Here is a tiny trained network, its code and every weight. The questions are about switching its units off for an input and a class, where a switched-off unit gives its printed mean instead of its output.

import numpy as np


def w(rows, s, z=0):
    codes = np.array(rows[::2]) - 128.0
    scale = np.full(codes.shape[1], s)
    scale[-1] = z or s
    return codes * scale


def norm(h):
    return h / np.sqrt((h * h).mean(-1, keepdims=True) + 1e-5)


def f(y):
    return y / 2 * (1 + np.tanh(0.7978845608 * (y + 0.044715 * y**3)))


def log_softmax(a):
    a = a - a.max(-1, keepdims=True)
    return a - np.log(np.exp(a).sum(-1, keepdims=True))


def net(x, mask):
    res = np.array(x, float).reshape(1, 5) / 4 @ E
    u = 0
    for l in range(2):
        y = f(norm(res) @ A[l][:, :-1].T + A[l][:, -1])
        res = res + np.where(mask[u : u + 4], y, B[l][:, -1]) @ B[l][:, :-1]
        u += 4
    return log_softmax(norm(res)[-1] @ U[:, :-1].T + U[:, -1])


A, B = {}, {}
E = w([
[44,178,85,130,141,198,134,69,49,145,157],'x0',
[206,92,3,75,116,151,57,172,80,193,131],'x1',
[143,119,142,139,65,255,221,167,199,172,201],'x2',
[123,55,85,198,160,97,158,75,110,143,212],'x3',
[84,210,96,162,58,115,137,94,159,238,38],'x4',
],0.0093)
A[0] = w([
[75,118,139,165,100,77,101,131,158,222,111,28],'L0N1',
[135,210,70,176,72,102,157,85,166,185,76,2],'L0N2',
[203,70,158,144,93,2,141,200,226,149,111,24],'L0N3',
[115,53,84,225,132,75,125,63,156,165,204,58],'L0N4',
],0.0084,0.0078)
B[0] = w([
[162,143,59,167,173,63,204,173,160,96,116,156],'L0N1',
[92,115,66,134,219,103,207,204,112,72,98,203],'L0N2',
[6,144,96,90,173,194,134,53,51,171,148,253],'L0N3',
[132,194,163,73,124,217,40,165,193,91,13,207],'L0N4',
],0.013,0.0051)
A[1] = w([
[70,172,227,249,139,70,179,64,219,123,120,66],'L1N1',
[135,52,101,179,44,206,221,135,250,196,187,11],'L1N2',
[148,113,107,154,144,2,70,33,103,106,73,2],'L1N3',
[196,96,24,105,122,119,97,154,121,239,127,9],'L1N4',
],0.008,0.0074)
B[1] = w([
[184,58,53,100,53,98,80,102,126,153,131,254],'L1N1',
[85,192,165,145,168,42,47,180,91,137,138,238],'L1N2',
[106,220,214,186,91,168,152,225,147,183,251,180],'L1N3',
[114,75,176,152,24,61,159,32,164,87,117,200],'L1N4',
],0.015,0.0042)
U = w([
[78,208,164,177,115,62,77,223,104,178,202,119],'0',
[158,82,74,163,191,92,222,176,141,56,141,252],'1',
[130,54,122,113,6,70,95,43,138,104,144,116],'2',
[23,153,94,120,164,191,147,22,48,196,149,114],'3',
[137,187,173,80,116,185,61,165,209,108,11,117],'4',
[121,129,146,154,175,165,126,141,117,163,93,106],'5',
[236,127,178,206,150,131,223,93,116,142,109,61],'6',
],0.012,0.018)

Each question gives the input, the list of numbers given to net, and the class t.
The units are the neurons (one row each of A and B). Each row of codes is followed by its name. A weight is (code - 128) times the scale printed after its matrix; where a second scale follows, it is the last column's (A, B and U).
mask holds one flag per neuron, layer by layer. A switched-off neuron (its flag False) gives its mean, the last column of its row in B, instead of its output. The means were averaged over made-up inputs and are rounded, as every weight is.
A unit's drop is (log p(t) with every unit on - log p(t) with that unit switched off) / (log p(t) with every unit on - log p(t) with every unit switched off).
The circuit of an input: a set's keep is (log p(t) with only the set's units on - log p(t) with every unit switched off) / (log p(t) with every unit on - log p(t) with every unit switched off). Starting from all 8 units, units are removed one at a time, each time the one whose removal leaves the highest keep (on an exact tie, the one counted first), for as long as the keep stays at least 0.8.
units of the circuit, in order: the units of the circuit, biggest drop first
top k neurons: the k neurons with the biggest drops, biggest first
k most important neurons of layer l: the k neurons of layer l with the biggest drops, biggest first
input [2,-8,-6,-1,8], class 1: units of the circuit, in order -> [L0N2 L0N1]
input [4,-2,8,8,-2], class 0: units of the circuit, in order -> [L1N2]
input [5,4,5,-4,-2], class 0: 2 most important neurons of layer 0 -> [L0N3 L0N4]
input [-6,-4,3,6,8], class 1: top 2 neurons -> [L0N2 L0N1]
input [-7,-3,4,-6,6], class 3: units of the circuit, in order -> [L0N3 L0N4]
input [6,-7,-7,4,-1], class 0: top 2 neurons -> [L1N3 L0N3]
input [5,3,3,6,7], class 1: top 3 neurons -> [L0N2 L0N3 L0N1]
input [-6,-6,5,2,1], class 2: top 3 neurons -> [L1N1 L0N2 L1N3]
input [5,3,5,7,6], class 4: top 2 neurons -> [L0N4 L0N3]
input [-1,8,-7,4,-7], class 2: top 3 neurons -> [L1N4 L0N2 L1N2]
input [8,-1,-8,-4,-2], class 0: top 2 neurons -> [L0N3 L1N3]
input [-7,-8,1,0,-4], class 2: top 2 neurons -> [L1N1 L0N2]
input [4,3,1,-4,-4], class 1: 2 most important neurons of layer 0 -> [L0N3 L0N4]
input [-5,-2,7,5,3], class 0: most important neuron of layer 1 -> [L1N2]
input [6,2,4,4,7], class 1: top 2 neurons -> [L0N2 L0N3]
input [-2,3,7,-6,-4], class 0: units of the circuit, in order -> [L1N2 L0N4]
input [6,-7,1,-6,-3], class 2: top 2 neurons -> [L0N3 L1N1]
input [-6,7,-5,-6,0], class 2: units of the circuit, in order -> [L1N4 L0N4]
input [0,-3,3,7,7], class 1: top 2 neurons -> [L0N2 L0N1]
input [4,0,6,-6,-3], class 0: top 4 neurons -> [L0N4 L0N3 L1N2 L0N2]
input [1,-4,-6,-2,-1], class 0: most important neuron of layer 1 -> [L1N3]
input [5,-3,-7,-1,-3], class 0: units of the circuit, in order -> [L1N3 L0N3]
input [-5,6,3,7,-4], class 4: top 2 neurons -> [L0N4 L1N1]
input [-8,4,7,-1,1], class 3: 2 most important neurons of layer 0 -> [L0N3 L0N1]
input [-7,-7,-1,-1,-4], class 2: 2 most important neurons of layer 0 -> [L0N2 L0N4]
